Below are the code and all the weights of a small trained network. Each question names an input and a target symbol and asks about switching units off, where a switched-off unit gives its printed mean instead of its output.

import numpy as np


def w(rows, s, z=0):
    codes = np.array(rows[::2]) - 128.0
    scale = np.full(codes.shape[1], s)
    scale[-1] = z or s
    return codes * scale


def softmax(a):
    e = np.exp(a - a.max(-1, keepdims=True))
    return e / e.sum(-1, keepdims=True)


def log_softmax(a):
    a = a - a.max(-1, keepdims=True)
    return a - np.log(np.exp(a).sum(-1, keepdims=True))


def net(x, mask):
    ids = ['ΓΔΞΨβεζηθπ'.index(c) for c in x.split()]
    T = len(ids)
    res = E[ids] + P[:T]
    u = 0
    for l in range(3):
        r = res
        for j in range(2):
            rows = slice(2 * j, 2 * j + 2)
            q, k, v = (r @ M[l][rows].T for M in (Q, K, V))
            z = softmax(np.where(np.tri(T) > 0, q @ k.T / 2**0.5, -1e9)) @ v
            o = O[l][rows]
            res = res + np.where(mask[u + j], z, o[:, -1]) @ o[:, :-1]
        u += 2
    return log_softmax(res[-1] @ U[:, :-1].T + U[:, -1])


Q, K, V, O = {}, {}, {}, {}
E = w([
[133,129,116,98],'Γ',
[47,120,86,95],'Δ',
[136,170,114,68],'Ξ',
[164,250,143,189],'Ψ',
[179,132,164,185],'β',
[150,142,112,20],'ε',
[101,106,54,165],'ζ',
[198,54,103,158],'η',
[157,80,188,179],'θ',
[60,80,192,211],'π',
],0.014)
P = w([
[130,234,115,221],'0',
[158,190,44,140],'1',
[163,167,45,127],'2',
[142,145,58,116],'3',
[141,123,74,118],'4',
[138,97,93,116],'5',
[122,73,111,123],'6',
[116,43,126,134],'7',
[103,7,141,134],'8',
[102,3,150,108],'9',
[79,32,177,34],'10',
],0.0053)
Q[0] = w([
[131,122,239,145],'L0H0',
[117,119,166,142],'L0H0',
[179,126,254,134],'L0H1',
[163,139,243,133],'L0H1',
],0.009)
K[0] = w([
[108,86,199,175],'L0H0',
[120,116,140,133],'L0H0',
[201,254,253,31],'L0H1',
[175,209,218,58],'L0H1',
],0.009)
V[0] = w([
[85,55,179,193],'L0H0',
[141,220,143,81],'L0H0',
[197,235,179,19],'L0H1',
[102,154,254,114],'L0H1',
],0.0049)
O[0] = w([
[115,142,188,145,29],'L0H0',
[96,135,82,127,168],'L0H0',
[148,150,255,123,105],'L0H1',
[91,163,172,171,3],'L0H1',
],0.0069,0.0029)
Q[1] = w([
[74,203,146,131],'L1H0',
[254,81,81,73],'L1H0',
[193,205,145,105],'L1H1',
[141,168,234,217],'L1H1',
],0.0093)
K[1] = w([
[102,177,92,109],'L1H0',
[136,8,139,144],'L1H0',
[175,190,116,117],'L1H1',
[123,187,243,128],'L1H1',
],0.012)
V[1] = w([
[176,34,212,99],'L1H0',
[71,235,70,100],'L1H0',
[104,97,254,213],'L1H1',
[237,193,188,75],'L1H1',
],0.006)
O[1] = w([
[240,116,91,79,115],'L1H0',
[26,207,195,162,118],'L1H0',
[105,117,163,253,2],'L1H1',
[233,102,172,160,67],'L1H1',
],0.0057,0.0069)
Q[2] = w([
[79,116,68,124],'L2H0',
[113,72,81,90],'L2H0',
[193,106,85,95],'L2H1',
[141,176,215,253],'L2H1',
],0.012)
K[2] = w([
[65,20,32,128],'L2H0',
[119,2,122,91],'L2H0',
[135,20,222,129],'L2H1',
[172,252,95,186],'L2H1',
],0.0078)
V[2] = w([
[122,83,95,240],'L2H0',
[122,189,179,65],'L2H0',
[208,108,22,56],'L2H1',
[183,20,60,255],'L2H1',
],0.0077)
O[2] = w([
[52,124,73,156,90],'L2H0',
[201,111,174,122,110],'L2H0',
[95,36,219,55,254],'L2H1',
[142,2,74,180,101],'L2H1',
],0.0085,0.0084)
U = w([
[179,108,82,121,109],'Γ',
[2,148,104,96,175],'Δ',
[183,142,173,81,28],'Ξ',
[140,212,135,161,140],'Ψ',
[172,145,60,145,205],'β',
[179,108,190,162,74],'ε',
[126,117,153,154,255],'ζ',
[132,40,139,126,5],'η',
[112,120,136,150,103],'θ',
[33,124,194,190,223],'π',
],0.008,0.0019)

Each question gives the input, a string of symbols that net reads in full, and the target symbol t.
The units are the heads (2 rows each of Q, K, V and O). Each row of codes is followed by its name. A weight is (code - 128) times the scale printed after its matrix; where a second scale follows, it is the last column's (O and U).
mask holds one flag per head, layer by layer. A switched-off head (its flag False) gives its mean, the last column of its rows in O, instead of its output. The means were averaged over made-up inputs and are rounded, as every weight is.
A unit's drop is (log p(t) with every unit on - log p(t) with that unit switched off) / (log p(t) with every unit on - log p(t) with every unit switched off).
The circuit of an input: a set's keep is (log p(t) with only the set's units on - log p(t) with every unit switched off) / (log p(t) with every unit on - log p(t) with every unit switched off). Starting from all 6 units, units are removed one at a time, each time the one whose removal leaves the highest keep (on an exact tie, the one counted first), for as long as the keep stays at least 0.8.
units of the circuit, in order: the units of the circuit, biggest drop first
most important unit: the unit with the biggest drop
heads that matter: for each layer, one digit per head in row order, 1 if its drop is at least 0.15 and else 0, layers parted by /
input π ζ Δ Ξ β, target π: units of the circuit, in order	[L1H1, L0H1, L0H0, L2H0]
input ε π ζ Γ β Ξ Ψ ε θ Ξ, target Γ: units of the circuit, in order	[L2H1, L1H1, L1H0, L0H1]
input ε Ξ π ζ ε β ζ ε π θ, target ε: heads that matter	01 / 11 / 10
input Γ ε ε Ξ, target Ξ: units of the circuit, in order	[L2H0, L2H1]
input π Γ ε ε θ ε ε, target Γ: units of the circuit, in order	[L2H1, L1H1, L0H0, L1H0]
input Ξ Ξ ε η Ξ, target η: heads that matter	00 / 10 / 01
input ε ε Γ, target Ξ: units of the circuit, in order	[L2H0, L2H1]
input ζ ζ Ξ ε ε Ψ Ψ, target Ψ: units of the circuit, in order	[L2H1, L1H0, L0H1]
input π ζ Ξ, target β: units of the circuit, in order	[L2H1]
input ε Ψ π Γ, target β: heads that matter	00 / 01 / 01
input Ξ ε Ξ Δ θ θ ε β θ ζ, target Γ: units of the circuit, in order	[L1H0, L0H1]
input ζ ε ζ ζ ζ η θ η, target Γ: units of the circuit, in order	[L0H1, L2H1, L1H0, L1H1]
input ζ ε ε π π ε Ξ, target β: units of the circuit, in order	[L2H1, L1H1, L0H1]
input θ Γ ζ ζ ε ζ η, target η: units of the circuit, in order	[L2H1, L1H0]
input ζ π Δ Ψ θ ζ Ξ Ξ ζ θ ε, target Γ: units of the circuit, in order	[L1H0, L2H1, L0H1]
input ζ β ε ε ε, target Ξ: heads that matter	00 / 01 / 11
input ε ζ Γ η ε η Δ π Ξ Ξ β, target ε: heads that matter	01 / 01 / 10
input Ξ Ξ ε ε η Ξ ε ε Γ θ, target Ξ: most important unit	L0H1
input Ξ ε β η ε ζ ε ζ, target Δ: heads that matter	01 / 01 / 10
input Ψ ζ Ξ ζ ε Ξ ζ ε η ε ζ, target η: heads that matter	01 / 10 / 01
input π Δ ζ ζ ε Ξ Ξ β π, target π: heads that matter	00 / 01 / 00
input ε Ψ ε ε, target Ξ: heads that matter	00 / 00 / 11
input ζ η Ξ ε, target η: heads that matter	10 / 10 / 01
input Ξ β Ξ β ε η ζ Γ, target η: heads that matter	00 / 10 / 01
